Below are the code and all the weights of a small trained network. Each question names an input and a class and asks about switching units off, where a switched-off unit gives its printed mean instead of its output.

import numpy as np


def w(rows, s, z=0):
    codes = np.array(rows[::2]) - 128.0
    scale = np.full(codes.shape[1], s)
    scale[-1] = z or s
    return codes * scale


def norm(h):
    return h / np.sqrt((h * h).mean(-1, keepdims=True) + 1e-5)


def f(y):
    return np.maximum(y, 0)


def log_softmax(a):
    a = a - a.max(-1, keepdims=True)
    return a - np.log(np.exp(a).sum(-1, keepdims=True))


def net(x, mask):
    res = np.array(x, float).reshape(1, 5) / 4 @ E
    u = 0
    for l in range(4):
        y = f(norm(res) @ A[l][:, :-1].T + A[l][:, -1])
        res = res + np.where(mask[u : u + 4], y, B[l][:, -1]) @ B[l][:, :-1]
        u += 4
    return log_softmax(norm(res)[-1] @ U[:, :-1].T + U[:, -1])


A, B = {}, {}
E = w([
[33,122,88,121,146,87,191],'x0',
[185,160,73,114,106,93,165],'x1',
[148,108,235,70,122,116,205],'x2',
[133,69,90,104,123,210,149],'x3',
[163,95,111,72,255,111,103],'x4',
],0.0028)
A[0] = w([
[199,161,76,119,103,51,162,97],'0.n1',
[182,171,57,101,123,133,193,16],'0.n2',
[146,44,56,89,109,253,182,17],'0.n3',
[193,132,71,125,96,103,168,1],'0.n4',
],0.0053,0.0027)
B[0] = w([
[78,112,195,150,162,157,95,221],'0.n1',
[56,71,165,146,134,166,99,176],'0.n2',
[119,224,192,158,136,2,80,251],'0.n3',
[78,94,171,155,131,192,92,158],'0.n4',
],0.0064,0.0025)
A[1] = w([
[135,104,2,169,125,137,103,60],'1.n1',
[83,96,159,120,124,198,80,97],'1.n2',
[94,165,133,128,25,173,145,55],'1.n3',
[254,169,138,135,110,188,104,2],'1.n4',
],0.0054,0.0031)
B[1] = w([
[157,185,167,34,105,201,122,214],'1.n1',
[60,84,149,145,143,144,141,219],'1.n2',
[241,68,74,166,254,107,134,254],'1.n3',
[77,29,86,49,39,92,51,191],'1.n4',
],0.0051,0.0019)
A[2] = w([
[51,158,67,100,159,111,218,89],'2.n1',
[123,151,137,200,2,132,166,160],'2.n2',
[149,114,124,195,79,169,169,62],'2.n3',
[80,154,87,126,134,116,192,6],'2.n4',
],0.0051,0.0022)
B[2] = w([
[238,48,142,147,3,132,19,235],'2.n1',
[141,109,74,118,232,76,131,254],'2.n2',
[102,109,92,100,209,125,175,175],'2.n3',
[156,83,129,112,80,118,71,162],'2.n4',
],0.0048,0.0019)
A[3] = w([
[183,85,120,66,220,160,109,207],'3.n1',
[180,110,186,68,93,140,254,50],'3.n2',
[125,230,52,155,131,193,90,252],'3.n3',
[90,144,72,162,113,158,87,130],'3.n4',
],0.0053,0.00038)
B[3] = w([
[119,131,49,195,99,124,213,253],'3.n1',
[109,254,43,74,87,241,106,188],'3.n2',
[125,163,163,60,114,142,208,211],'3.n3',
[128,165,188,86,85,177,195,207],'3.n4',
],0.0053,0.0032)
U = w([
[123,239,123,52,96,211,174,238],'0',
[133,215,178,163,154,9,96,161],'1',
[171,78,1,175,205,101,200,121],'2',
[37,81,204,177,145,182,130,73],'3',
[168,30,114,95,30,112,51,9],'4',
],0.0084,0.0013)

Each question gives the input, the list of numbers given to net, and the class t.
The units are the neurons (one row each of A and B). Each row of codes is followed by its name. A weight is (code - 128) times the scale printed after its matrix; where a second scale follows, it is the last column's (A, B and U).
mask holds one flag per neuron, layer by layer. A switched-off neuron (its flag False) gives its mean, the last column of its row in B, instead of its output. The means were averaged over made-up inputs and are rounded, as every weight is.
A unit's drop is (log p(t) with every unit on - log p(t) with that unit switched off) / (log p(t) with every unit on - log p(t) with every unit switched off).
The circuit of an input: a set's keep is (log p(t) with only the set's units on - log p(t) with every unit switched off) / (log p(t) with every unit on - log p(t) with every unit switched off). Starting from the 12 units with the biggest drops (on a tie, the unit counted first), units are removed one at a time, each time the one whose removal leaves the highest keep (on an exact tie, the one counted first), for as long as the keep stays at least 0.8.
units of the circuit, in order: the units of the circuit, biggest drop first
unit that matters most: the unit with the biggest drop
top k neurons: the k neurons with the biggest drops, biggest first
top k neurons in layer l: the k neurons of layer l with the biggest drops, biggest first
input [-3,-5,-4,-2,6], class 2: units of the circuit, in order -> [3.n1]
input [7,-4,0,1,-3], class 4: units of the circuit, in order -> [2.n1; 0.n1]
input [-8,-2,-1,-3,3], class 4: units of the circuit, in order -> [1.n4; 0.n3]
input [-1,0,-3,-3,3], class 0: units of the circuit, in order -> [0.n3; 1.n3]
input [8,-3,-8,-8,2], class 0: units of the circuit, in order -> [0.n3; 1.n1; 3.n4; 0.n1]
input [7,7,1,-5,-7], class 2: top 2 neurons -> [0.n3; 2.n2]
input [7,-6,0,-2,-2], class 4: units of the circuit, in order -> [2.n1; 0.n1; 0.n3]
input [7,-1,6,3,-3], class 4: units of the circuit, in order -> [2.n1; 0.n1]
input [4,-6,-1,4,-6], class 2: units of the circuit, in order -> [0.n1; 1.n3]
input [8,6,-2,-6,0], class 4: units of the circuit, in order -> [2.n1; 0.n3]
input [-6,-2,-1,0,3], class 4: units of the circuit, in order -> [1.n4; 0.n1]
input [2,-7,2,8,7], class 1: top 2 neurons -> [0.n3; 1.n3]
input [8,-6,-3,-5,-8], class 2: top 2 neurons in layer 2 -> [2.n2; 2.n3]
input [5,-7,7,6,-5], class 0: top 2 neurons -> [3.n2; 0.n1]
input [0,-4,7,4,6], class 0: top 4 neurons -> [3.n2; 1.n3; 2.n2; 0.n1]
input [-4,-1,8,0,8], class 0: unit that matters most -> 3.n2
input [-2,-5,6,-1,6], class 0: top 4 neurons -> [3.n2; 1.n3; 2.n2; 0.n1]
input [3,6,1,1,-7], class 2: top 2 neurons -> [1.n3; 2.n3]
input [-2,-3,-5,0,-6], class 2: top 2 neurons -> [2.n3; 1.n3]
input [8,-2,0,-2,0], class 4: units of the circuit, in order -> [2.n1]
input [8,-1,-7,0,-3], class 4: top 3 neurons -> [2.n1; 2.n4; 3.n2]
input [-5,8,5,-4,-8], class 2: top 2 neurons in layer 2 -> [2.n2; 2.n3]
input [1,1,-3,-2,-2], class 0: top 2 neurons -> [0.n3; 0.n2]
input [3,7,-6,-1,-2], class 3: top 2 neurons -> [0.n1; 0.n2]
input [0,2,2,1,-3], class 2: top 2 neurons -> [0.n3; 1.n3]
